Here is a tiny trained network, its code and every weight. The questions are about switching its units off for an input and a target symbol, where a switched-off unit gives its printed mean instead of its output.

import numpy as np


def w(rows, s, z=0):
    codes = np.array(rows[::2]) - 128.0
    scale = np.full(codes.shape[1], s)
    scale[-1] = z or s
    return codes * scale


def f(y):
    return np.maximum(y, 0)


def softmax(a):
    e = np.exp(a - a.max(-1, keepdims=True))
    return e / e.sum(-1, keepdims=True)


def log_softmax(a):
    a = a - a.max(-1, keepdims=True)
    return a - np.log(np.exp(a).sum(-1, keepdims=True))


def net(x, mask):
    ids = ['βγηθξστφ'.index(c) for c in x.split()]
    T = len(ids)
    res = E[ids] + P[:T]
    r = res
    for j in range(3):
        rows = slice(4 * j, 4 * j + 4)
        q, k, v = (r @ M[0][rows].T for M in (Q, K, V))
        z = softmax(np.where(np.tri(T) > 0, q @ k.T / 4**0.5, -1e9)) @ v
        o = O[0][rows]
        res = res + np.where(mask[j], z, o[:, -1]) @ o[:, :-1]
    y = f(res @ A[0][:, :-1].T + A[0][:, -1])
    res = res + np.where(mask[3:27], y, B[0][:, -1]) @ B[0][:, :-1]
    return log_softmax(res[-1] @ U[:, :-1].T + U[:, -1])


Q, K, V, O, A, B = {}, {}, {}, {}, {}, {}
E = w([
[9,225,134,133,102,134,37],'β',
[73,91,72,167,63,93,224],'γ',
[77,192,96,115,102,228,181],'η',
[112,121,218,130,148,74,167],'θ',
[126,9,107,187,110,37,76],'ξ',
[195,131,109,151,188,117,176],'σ',
[160,21,135,153,114,244,162],'τ',
[164,58,28,179,125,251,50],'φ',
],0.012)
P = w([
[137,143,136,133,125,118,127],'0',
[104,126,134,176,154,129,123],'1',
[111,124,101,85,171,115,118],'2',
[176,185,121,116,108,110,112],'3',
[118,107,183,106,90,155,120],'4',
[67,87,137,100,190,133,127],'5',
[97,136,109,212,163,114,131],'6',
[179,142,184,171,49,121,111],'7',
[179,188,109,80,94,106,107],'8',
[128,176,51,164,198,79,136],'9',
[34,62,137,104,188,143,141],'10',
[141,105,171,6,97,136,99],'11',
[164,150,164,172,52,112,110],'12',
[79,83,144,207,144,134,146],'13',
],0.017)
Q[0] = w([
[118,133,13,129,239,103,138],'h0',
[59,52,129,17,209,132,131],'h0',
[229,129,153,80,21,126,114],'h0',
[205,200,49,51,104,99,105],'h0',
[128,111,112,71,163,126,124],'h1',
[81,97,96,113,159,121,133],'h1',
[151,131,102,142,108,121,137],'h1',
[133,124,132,95,79,110,135],'h1',
[118,109,225,147,60,155,121],'h2',
[162,162,129,187,77,95,124],'h2',
[101,124,136,229,143,150,158],'h2',
[246,204,127,137,3,131,105],'h2',
],0.016)
K[0] = w([
[184,156,179,171,40,131,113],'h0',
[214,190,66,87,87,90,112],'h0',
[93,134,93,183,224,125,136],'h0',
[125,158,122,254,153,137,146],'h0',
[176,152,133,128,76,122,114],'h1',
[136,124,122,84,94,124,123],'h1',
[110,129,107,153,142,144,130],'h1',
[126,141,135,166,109,127,128],'h1',
[86,111,101,65,211,138,123],'h2',
[72,106,152,143,140,146,147],'h2',
[113,91,166,82,118,149,107],'h2',
[77,109,128,189,202,139,136],'h2',
],0.018)
V[0] = w([
[145,70,198,217,66,23,121],'h0',
[192,137,237,125,108,227,253],'h0',
[173,200,40,131,6,129,175],'h0',
[227,176,126,167,249,68,97],'h0',
[109,116,141,189,150,136,143],'h1',
[146,108,59,92,117,121,142],'h1',
[86,88,97,34,223,136,99],'h1',
[71,106,61,63,220,102,160],'h1',
[70,218,174,93,119,75,215],'h2',
[117,80,116,94,158,37,123],'h2',
[175,181,45,143,198,84,116],'h2',
[155,135,165,5,108,135,104],'h2',
],0.0061)
O[0] = w([
[32,75,244,133,153,211,145,236],'h0',
[124,129,83,27,21,142,131,1],'h0',
[253,124,210,206,4,125,94,90],'h0',
[34,151,90,245,107,123,170,48],'h0',
[118,34,125,67,136,105,130,209],'h1',
[117,127,121,182,136,169,139,119],'h1',
[126,102,173,201,105,148,138,111],'h1',
[135,111,196,254,65,129,138,151],'h1',
[199,227,110,136,121,199,183,48],'h2',
[70,132,127,183,157,203,128,172],'h2',
[147,138,147,205,97,111,134,91],'h2',
[156,221,109,77,128,97,115,13],'h2',
],0.0068,0.0023)
A[0] = w([
[81,89,121,66,120,125,127,123],'n0',
[77,105,66,71,61,133,104,187],'n1',
[141,147,103,20,117,133,109,177],'n2',
[156,56,100,40,106,126,198,101],'n3',
[115,208,185,146,118,136,23,95],'n4',
[118,118,61,159,139,147,2,54],'n5',
[123,188,142,62,125,215,168,154],'n6',
[109,144,115,216,63,146,218,122],'n7',
[165,35,117,131,137,128,181,113],'n8',
[125,129,169,242,178,134,108,99],'n9',
[212,171,55,117,89,118,94,134],'n10',
[119,164,116,104,77,203,179,138],'n11',
[93,195,149,83,67,106,157,116],'n12',
[174,67,53,138,157,114,230,117],'n13',
[155,169,208,106,107,83,173,143],'n14',
[149,96,66,127,138,216,85,96],'n15',
[122,155,11,124,174,91,123,177],'n16',
[173,81,166,203,161,87,186,97],'n17',
[92,133,120,143,197,216,83,121],'n18',
[89,117,137,109,161,58,131,112],'n19',
[178,134,127,168,170,122,169,254],'n20',
[87,130,104,119,78,170,80,87],'n21',
[147,108,135,100,190,127,65,178],'n22',
[166,96,171,108,174,135,70,141],'n23',
],0.008,0.007)
B[0] = w([
[100,178,165,147,148,156,82,186],'n0',
[147,150,179,219,134,127,72,218],'n1',
[175,178,187,175,189,128,169,188],'n2',
[109,244,161,139,77,149,133,184],'n3',
[206,170,156,48,126,182,99,159],'n4',
[189,178,145,114,59,56,238,174],'n5',
[107,81,97,182,219,152,82,177],'n6',
[142,174,182,40,96,159,146,192],'n7',
[141,191,123,58,44,121,60,217],'n8',
[132,167,108,49,94,55,141,252],'n9',
[100,32,138,184,174,47,168,171],'n10',
[117,43,148,165,109,143,84,172],'n11',
[148,104,185,207,106,152,213,154],'n12',
[214,129,151,122,52,210,116,188],'n13',
[58,23,137,92,169,105,186,161],'n14',
[158,111,248,144,100,37,210,176],'n15',
[94,189,95,219,84,145,113,191],'n16',
[125,164,65,5,75,168,130,221],'n17',
[232,125,146,131,117,57,171,242],'n18',
[92,195,122,140,109,142,141,192],'n19',
[71,103,3,100,132,223,142,253],'n20',
[177,143,191,151,81,86,149,153],'n21',
[171,129,49,142,204,102,108,222],'n22',
[149,157,140,40,191,82,107,206],'n23',
],0.0058,0.0067)
U = w([
[159,253,175,110,152,141,74,37],'β',
[92,189,107,107,38,151,172,62],'γ',
[91,97,111,222,199,194,90,254],'η',
[87,137,158,55,187,89,190,132],'θ',
[92,91,58,137,131,97,2,241],'ξ',
[190,237,23,82,194,180,149,93],'σ',
[191,84,171,39,119,215,61,132],'τ',
[200,129,128,157,142,96,179,44],'φ',
],0.0059,0.0023)

Each question gives the input, a string of symbols that net reads in full, and the target symbol t.
The units are the heads (4 rows each of Q, K, V and O) and the neurons (one row each of A and B). Each row of codes is followed by its name. A weight is (code - 128) times the scale printed after its matrix; where a second scale follows, it is the last column's (O, A, B and U).
mask holds one flag per unit, heads first, then neurons. A switched-off unit (its flag False) gives its mean, the last column of its rows in O or B, instead of its output. The means were averaged over made-up inputs and are rounded, as every weight is.
A unit's drop is (log p(t) with every unit on - log p(t) with that unit switched off) / (log p(t) with every unit on - log p(t) with every unit switched off).
The circuit of an input: a set's keep is (log p(t) with only the set's units on - log p(t) with every unit switched off) / (log p(t) with every unit on - log p(t) with every unit switched off). Starting from the 12 units with the biggest drops (on a tie, the unit counted first), units are removed one at a time, each time the one whose removal leaves the highest keep (on an exact tie, the one counted first), for as long as the keep stays at least 0.8.
circuit, biggest first: the units of the circuit, biggest drop first
unit that matters most: the unit with the biggest drop
top k neurons: the k neurons with the biggest drops, biggest first
heads that matter: for each layer, one digit per head in row order, 1 if its drop is at least 0.15 and else 0, layers parted by /
input β ξ θ θ θ τ σ τ φ, target γ: unit that matters most : h0
input γ θ η γ γ ξ θ ξ σ φ ξ η φ ξ, target φ: circuit, biggest first : h0, h2, n10
input γ η β σ, target φ: circuit, biggest first : n10, h0
input σ γ γ σ ξ σ γ η, target η: heads that matter : 100
input ξ θ τ γ ξ τ β η σ σ, target φ: circuit, biggest first : h0, n10
input β θ φ θ ξ η σ γ φ β, target τ: circuit, biggest first : h0, n4
input γ ξ σ θ τ ξ η θ β, target φ: top 2 neurons : n10, n12
input η θ τ φ, target η: circuit, biggest first : h0, n9, n17
input φ θ η θ β σ τ γ γ φ ξ η θ θ, target φ: circuit, biggest first : h0, h2, n10, n12
input η τ φ ξ η ξ τ, target τ: heads that matter : 010
input φ γ γ φ σ γ τ η η ξ, target φ: circuit, biggest first : h0, n10, h2
input η ξ γ, target φ: circuit, biggest first : h0, n10, h2
input τ φ β γ θ η φ γ σ φ τ ξ, target ξ: circuit, biggest first : h0, h2
input γ β φ θ ξ β γ, target θ: circuit, biggest first : h0, n9
input θ ξ ξ φ ξ η θ β ξ γ θ γ β η, target τ: heads that matter : 110
input ξ γ θ τ γ η τ, target τ: circuit, biggest first : h0
input γ θ ξ σ β ξ, target γ: circuit, biggest first : h0, h2, n7, n17
input θ φ φ ξ ξ, target ξ: circuit, biggest first : h2, h0
input τ β ξ ξ, target σ: heads that matter : 100
input ξ η ξ ξ γ φ β θ, target ξ: heads that matter : 101
input τ γ η σ ξ γ ξ ξ γ, target θ: circuit, biggest first : h0
input θ ξ σ θ ξ β, target η: circuit, biggest first : h0, n9, n8, n17
input ξ θ β ξ θ φ η, target η: top 2 neurons : n6, n11
input τ σ θ φ φ, target φ: top 2 neurons : n15, n18
input θ γ η ξ σ τ θ φ τ τ θ, target β: heads that matter : 111
input η σ σ τ θ η γ ξ φ γ γ γ η, target τ: heads that matter : 010
input τ σ β φ β θ θ θ η γ φ σ β φ, target γ: unit that matters most : h1
input β γ ξ, target σ: heads that matter : 101
input ξ γ φ τ ξ ξ σ σ, target θ: heads that matter : 101
input ξ β θ β γ φ, target σ: heads that matter : 101
